Below is a small trained network, with its code and all its weights. Each question gives an input and a class and asks what happens when units are switched off, that is, made to give their printed mean instead of their output.

import numpy as np


def w(rows, s, z=0):
    codes = np.array(rows[::2]) - 128.0
    scale = np.full(codes.shape[1], s)
    scale[-1] = z or s
    return codes * scale


def f(y):
    return np.maximum(y, 0)


def log_softmax(a):
    a = a - a.max(-1, keepdims=True)
    return a - np.log(np.exp(a).sum(-1, keepdims=True))


def net(x, mask):
    res = np.array(x, float).reshape(1, 4) / 4 @ E
    y = f(res @ A[0][:, :-1].T + A[0][:, -1])
    res = res + np.where(mask, y, B[0][:, -1]) @ B[0][:, :-1]
    return log_softmax(res[-1] @ U[:, :-1].T + U[:, -1])


A, B = {}, {}
E = w([
[64,75,51],'x0',
[211,12,107],'x1',
[87,60,177],'x2',
[127,129,127],'x3',
],0.012)
A[0] = w([
[138,114,133,223],'n0',
[91,142,147,52],'n1',
[107,198,157,62],'n2',
[99,185,186,90],'n3',
[146,157,175,69],'n4',
[112,66,190,114],'n5',
[99,139,134,96],'n6',
[146,170,73,57],'n7',
[135,110,134,182],'n8',
[110,102,154,202],'n9',
[175,130,158,83],'n10',
[86,142,103,143],'n11',
[194,211,86,99],'n12',
[106,116,71,48],'n13',
[130,133,235,89],'n14',
[130,82,139,134],'n15',
[101,88,221,40],'n16',
[131,139,131,78],'n17',
[124,156,101,54],'n18',
[141,147,144,123],'n19',
[201,160,172,57],'n20',
[104,163,140,255],'n21',
[92,140,109,107],'n22',
[73,140,108,98],'n23',
[56,121,80,100],'n24',
[162,117,124,60],'n25',
[80,94,119,87],'n26',
[133,100,112,146],'n27',
[105,169,103,82],'n28',
[164,120,82,142],'n29',
[166,155,106,85],'n30',
[121,163,119,166],'n31',
[136,165,92,130],'n32',
[102,120,70,75],'n33',
[191,149,50,105],'n34',
[133,146,78,114],'n35',
[122,183,88,143],'n36',
[147,114,94,104],'n37',
[93,121,4,124],'n38',
[151,117,120,228],'n39',
[180,147,64,94],'n40',
],0.017,0.0079)
B[0] = w([
[134,137,204,188],'n0',
[102,53,115,157],'n1',
[112,65,134,225],'n2',
[135,78,134,231],'n3',
[185,102,79,177],'n4',
[56,180,59,192],'n5',
[159,45,106,157],'n6',
[58,99,99,167],'n7',
[134,127,168,170],'n8',
[101,203,124,186],'n9',
[151,63,72,171],'n10',
[103,116,187,189],'n11',
[89,157,83,234],'n12',
[182,106,88,161],'n13',
[151,123,54,206],'n14',
[116,96,152,180],'n15',
[51,114,1,175],'n16',
[129,114,120,132],'n17',
[101,92,85,147],'n18',
[185,125,76,161],'n19',
[204,74,68,205],'n20',
[142,116,175,248],'n21',
[101,53,159,169],'n22',
[123,47,167,185],'n23',
[180,175,64,206],'n24',
[109,25,165,149],'n25',
[155,159,52,169],'n26',
[97,110,164,171],'n27',
[140,60,134,181],'n28',
[114,37,232,182],'n29',
[51,123,72,161],'n30',
[147,106,167,195],'n31',
[87,142,144,180],'n32',
[217,110,84,170],'n33',
[49,158,86,197],'n34',
[46,159,105,163],'n35',
[147,96,180,212],'n36',
[108,66,161,159],'n37',
[230,153,98,235],'n38',
[132,106,225,198],'n39',
[34,146,81,180],'n40',
],0.0072,0.012)
U = w([
[220,143,43,42],'0',
[10,168,71,86],'1',
[117,144,146,255],'2',
[110,78,177,6],'3',
[131,238,220,189],'4',
],0.012)

Each question gives the input, the list of numbers given to net, and the class t.
The units are the neurons (one row each of A and B). Each row of codes is followed by its name. A weight is (code - 128) times the scale printed after its matrix; where a second scale follows, it is the last column's (A, B and U).
mask holds one flag per neuron, in row order. A switched-off neuron (its flag False) gives its mean, the last column of its row in B, instead of its output. The means were averaged over made-up inputs and are rounded, as every weight is.
A unit's drop is (log p(t) with every unit on - log p(t) with that unit switched off) / (log p(t) with every unit on - log p(t) with every unit switched off).
The circuit of an input: a set's keep is (log p(t) with only the set's units on - log p(t) with every unit switched off) / (log p(t) with every unit on - log p(t) with every unit switched off). Starting from the 12 units with the biggest drops (on a tie, the unit counted first), units are removed one at a time, each time the one whose removal leaves the highest keep (on an exact tie, the one counted first), for as long as the keep stays at least 0.8.
units of the circuit, in order: the units of the circuit, biggest drop first
k most important neurons: the k neurons with the biggest drops, biggest first
drop when u is switched off: that unit's drop, to one decimal
input [6,-2,-4,2], class 0: units of the circuit, in order -> [n38]
input [6,-6,0,0], class 0: units of the circuit, in order -> [n24; n38]
input [-5,6,8,-6], class 1: units of the circuit, in order -> [n5; n16]
input [-6,6,6,4], class 0: 2 most important neurons -> [n14; n20]
input [-1,6,6,-3], class 1: 2 most important neurons -> [n5; n16]
input [5,-8,-3,8], class 2: 2 most important neurons -> [n24; n38]
input [7,8,-8,-4], class 1: 3 most important neurons -> [n34; n40; n35]
input [5,7,-7,6], class 1: 2 most important neurons -> [n34; n40]
input [6,2,-8,-2], class 1: 2 most important neurons -> [n34; n40]
input [-3,5,-6,-7], class 2: 4 most important neurons -> [n29; n5; n16; n39]
input [7,5,7,-3], class 0: 2 most important neurons -> [n38; n26]
input [-8,-4,6,-4], class 0: drop when n14 is switched off -> 0.1
input [-7,8,-1,-3], class 3: drop when n26 is switched off -> 0.2
input [-7,8,-4,5], class 3: drop when n36 is switched off -> -0.1
input [-7,0,-4,7], class 0: units of the circuit, in order -> [n20]
